Here is a tiny trained network, its code and every weight. The questions are about switching its units off for an input and a class, where a switched-off unit gives its printed mean instead of its output.

import numpy as np


def w(rows, s, z=0):
    codes = np.array(rows[::2]) - 128.0
    scale = np.full(codes.shape[1], s)
    scale[-1] = z or s
    return codes * scale


def f(y):
    return np.maximum(y, 0)


def log_softmax(a):
    a = a - a.max(-1, keepdims=True)
    return a - np.log(np.exp(a).sum(-1, keepdims=True))


def net(x, mask):
    res = np.array(x, float).reshape(1, 8) / 4 @ E
    y = f(res @ A[0][:, :-1].T + A[0][:, -1])
    res = res + np.where(mask, y, B[0][:, -1]) @ B[0][:, :-1]
    return log_softmax(res[-1] @ U[:, :-1].T + U[:, -1])


A, B = {}, {}
E = w([
[65,80,58,108,103,211,171],'x0',
[254,76,119,73,104,164,192],'x1',
[151,33,183,186,154,137,159],'x2',
[161,68,73,133,45,72,51],'x3',
[139,66,107,95,171,160,58],'x4',
[107,112,111,52,152,127,218],'x5',
[150,122,99,176,193,94,125],'x6',
[164,140,70,164,170,215,163],'x7',
],0.0094)
A[0] = w([
[106,158,112,109,91,156,136,9],'N1',
[124,148,96,140,70,38,92,5],'N2',
[172,185,74,30,88,224,43,96],'N3',
[2,201,86,144,169,160,111,149],'N4',
[131,164,101,164,77,3,8,144],'N5',
[200,37,28,186,96,188,64,148],'N6',
[93,132,158,85,164,84,158,2],'N7',
[116,97,39,38,27,211,200,143],'N8',
[127,104,133,100,162,183,225,20],'N9',
[55,170,159,102,189,88,113,91],'N10',
[123,89,89,154,97,115,83,47],'N11',
[6,207,88,166,147,181,104,160],'N12',
[100,108,184,117,138,118,90,62],'N13',
[122,225,153,162,47,81,163,98],'N14',
[139,145,176,159,216,80,79,77],'N15',
[92,157,104,115,207,96,139,50],'N16',
[127,241,133,176,69,97,168,84],'N17',
[30,96,151,86,75,61,79,82],'N18',
[205,60,179,121,104,99,141,103],'N19',
[119,197,165,166,73,58,123,136],'N20',
[236,170,99,160,207,192,179,135],'N21',
[164,72,149,197,59,193,71,144],'N22',
[218,171,107,154,197,183,165,131],'N23',
[116,173,129,152,132,26,45,105],'N24',
[119,201,143,156,54,141,159,87],'N25',
[143,155,120,134,124,102,126,38],'N26',
],0.0084,0.0045)
B[0] = w([
[122,122,106,99,148,139,141,138],'N1',
[173,86,132,150,135,107,106,173],'N2',
[154,169,160,55,194,105,72,190],'N3',
[119,133,72,147,95,229,120,210],'N4',
[207,28,164,144,73,50,103,255],'N5',
[55,49,87,209,134,121,113,222],'N6',
[104,125,103,149,144,151,159,147],'N7',
[194,78,128,97,6,94,134,230],'N8',
[218,96,138,141,119,101,152,184],'N9',
[120,120,98,148,81,169,149,182],'N10',
[118,98,137,129,154,98,118,159],'N11',
[87,151,78,129,114,222,132,212],'N12',
[121,119,129,120,107,129,171,154],'N13',
[77,137,169,127,93,88,171,178],'N14',
[166,108,115,111,107,127,210,195],'N15',
[114,137,111,147,122,171,115,158],'N16',
[83,124,150,119,90,106,175,175],'N17',
[202,102,113,152,55,144,143,188],'N18',
[79,156,95,143,159,173,137,186],'N19',
[99,146,186,150,76,106,145,195],'N20',
[216,120,141,187,128,139,181,210],'N21',
[46,156,119,185,147,135,95,193],'N22',
[197,123,135,171,132,139,167,196],'N23',
[172,92,153,149,79,95,144,219],'N24',
[92,135,142,108,114,123,177,157],'N25',
[139,119,135,133,121,119,129,134],'N26',
],0.011,0.013)
U = w([
[82,108,98,73,133,112,175,122],'0',
[180,162,152,129,249,130,148,123],'1',
[120,122,96,156,113,179,143,146],'2',
[103,184,103,115,172,91,110,1],'3',
[123,172,108,24,126,163,73,93],'4',
[187,103,146,121,95,57,136,117],'5',
[39,180,168,130,128,120,149,217],'6',
[55,106,102,148,181,103,74,119],'7',
],0.014,0.0049)

Each question gives the input, the list of numbers given to net, and the class t.
The units are the neurons (one row each of A and B). Each row of codes is followed by its name. A weight is (code - 128) times the scale printed after its matrix; where a second scale follows, it is the last column's (A, B and U).
mask holds one flag per neuron, in row order. A switched-off neuron (its flag False) gives its mean, the last column of its row in B, instead of its output. The means were averaged over made-up inputs and are rounded, as every weight is.
A unit's drop is (log p(t) with every unit on - log p(t) with that unit switched off) / (log p(t) with every unit on - log p(t) with every unit switched off).
The circuit of an input: a set's keep is (log p(t) with only the set's units on - log p(t) with every unit switched off) / (log p(t) with every unit on - log p(t) with every unit switched off). Starting from the 12 units with the biggest drops (on a tie, the unit counted first), units are removed one at a time, each time the one whose removal leaves the highest keep (on an exact tie, the one counted first), for as long as the keep stays at least 0.8.
circuit, biggest first: the units of the circuit, biggest drop first
most important unit: the unit with the biggest drop
top k neurons: the k neurons with the biggest drops, biggest first
drop when u is switched off: that unit's drop, to one decimal
input [2,-5,-5,3,5,-2,2,2], class 7: circuit, biggest first : N8, N21
input [2,0,-6,-8,-4,1,-7,-2], class 0: circuit, biggest first : N25, N21
input [3,6,-8,-8,4,-7,1,1], class 1: most important unit : N3
input [-5,4,2,4,3,4,-2,0], class 2: circuit, biggest first : N5, N19
input [8,-7,1,7,3,3,8,6], class 7: top 2 neurons : N6, N21
input [3,-2,-4,-3,-4,-8,-3,-4], class 6: circuit, biggest first : N14, N8
input [7,2,2,-6,-7,0,-7,8], class 5: top 2 neurons : N8, N9
input [4,6,8,7,8,8,3,-1], class 2: top 4 neurons : N19, N6, N5, N8
input [-6,2,-1,-6,-2,6,-4,3], class 1: top 3 neurons : N5, N8, N24
input [-4,6,2,-2,7,-5,8,0], class 2: top 2 neurons : N6, N3
input [4,7,6,7,-1,-5,-3,3], class 7: top 2 neurons : N6, N22
input [2,-1,-8,-7,-4,3,-7,1], class 0: top 3 neurons : N17, N14, N25
input [8,1,2,0,-8,-1,8,-2], class 2: top 2 neurons : N5, N24
input [3,-6,-7,-3,-2,6,-7,-4], class 2: circuit, biggest first : N4
input [7,5,7,-3,1,2,-2,8], class 5: top 2 neurons : N8, N9
input [-2,-6,-1,-6,-6,-2,-5,-8], class 6: top 2 neurons : N14, N20
input [8,2,7,-7,-5,-2,-3,3], class 5: top 2 neurons : N9, N8
input [7,7,3,-2,7,6,-1,4], class 5: drop when N8 is switched off : 0.1
input [0,0,8,2,0,0,2,2], class 7: drop when N8 is switched off : 0.1
input [5,7,3,-5,3,8,-3,6], class 5: most important unit : N8
input [-6,7,3,6,-5,-8,2,8], class 2: drop when N6 is switched off : 0.3
input [-4,-6,-1,2,5,4,-7,3], class 2: drop when N18 is switched off : 0.2
